Below is a small trained network, with its code and all its weights. Each question gives an input and a class and asks what happens when units are switched off, that is, made to give their printed mean instead of their output.

import numpy as np


def w(rows, s, z=0):
    codes = np.array(rows[::2]) - 128.0
    scale = np.full(codes.shape[1], s)
    scale[-1] = z or s
    return codes * scale


def f(y):
    return np.maximum(y, 0)


def log_softmax(a):
    a = a - a.max(-1, keepdims=True)
    return a - np.log(np.exp(a).sum(-1, keepdims=True))


def net(x, mask):
    res = np.array(x, float).reshape(1, 4) / 4 @ E
    y = f(res @ A[0][:, :-1].T + A[0][:, -1])
    res = res + np.where(mask, y, B[0][:, -1]) @ B[0][:, :-1]
    return log_softmax(res[-1] @ U[:, :-1].T + U[:, -1])


A, B = {}, {}
E = w([
[214,254,131,78],'x0',
[73,137,113,194],'x1',
[186,205,140,181],'x2',
[19,225,42,144],'x3',
],0.0094)
A[0] = w([
[109,99,85,139,80],'n1',
[97,110,133,249,81],'n2',
[131,116,198,86,248],'n3',
[67,195,111,145,197],'n4',
[217,99,190,172,252],'n5',
[94,131,137,161,128],'n6',
[20,100,73,136,203],'n7',
[86,113,140,228,99],'n8',
[152,103,152,174,130],'n9',
[103,86,78,171,163],'n10',
],0.014,0.0037)
B[0] = w([
[161,142,126,91,161],'n1',
[163,2,23,124,201],'n2',
[27,116,108,45,180],'n3',
[207,174,169,40,217],'n4',
[55,162,197,134,221],'n5',
[178,130,44,31,165],'n6',
[178,97,157,48,250],'n7',
[148,28,40,116,198],'n8',
[122,212,152,206,159],'n9',
[149,95,156,90,193],'n10',
],0.0086,0.015)
U = w([
[156,185,246,103,217],'0',
[181,68,132,98,96],'1',
[178,116,140,142,27],'2',
[172,113,130,183,36],'3',
[55,70,106,192,93],'4',
[144,118,189,47,229],'5',
[239,195,96,99,82],'6',
[159,139,127,185,2],'7',
],0.011,0.0049)

Each question gives the input, the list of numbers given to net, and the class t.
The units are the neurons (one row each of A and B). Each row of codes is followed by its name. A weight is (code - 128) times the scale printed after its matrix; where a second scale follows, it is the last column's (A, B and U).
mask holds one flag per neuron, in row order. A switched-off neuron (its flag False) gives its mean, the last column of its row in B, instead of its output. The means were averaged over made-up inputs and are rounded, as every weight is.
A unit's drop is (log p(t) with every unit on - log p(t) with that unit switched off) / (log p(t) with every unit on - log p(t) with every unit switched off).
The circuit of an input: a set's keep is (log p(t) with only the set's units on - log p(t) with every unit switched off) / (log p(t) with every unit on - log p(t) with every unit switched off). Starting from all 10 units, units are removed one at a time, each time the one whose removal leaves the highest keep (on an exact tie, the one counted first), for as long as the keep stays at least 0.8.
circuit, biggest first: the units of the circuit, biggest drop first
top k neurons: the k neurons with the biggest drops, biggest first
drop when u is switched off: that unit's drop, to one decimal
input [-1,0,-1,-5], class 0: circuit, biggest first	n2; n8; n5
input [8,3,-3,2], class 0: circuit, biggest first	n2
input [8,-8,1,0], class 0: circuit, biggest first	n2; n8
input [-1,1,2,5], class 6: top 2 neurons	n5; n4
input [-3,6,8,7], class 1: circuit, biggest first	n2; n7
input [-6,-5,7,-5], class 0: circuit, biggest first	n5; n9
input [6,4,-5,5], class 6: top 4 neurons	n5; n3; n4; n10
input [-2,-4,-4,-8], class 0: drop when n5 is switched off	0.3
input [-4,6,7,2], class 1: drop when n2 is switched off	0.3
input [0,8,-7,7], class 1: drop when n3 is switched off	0.2
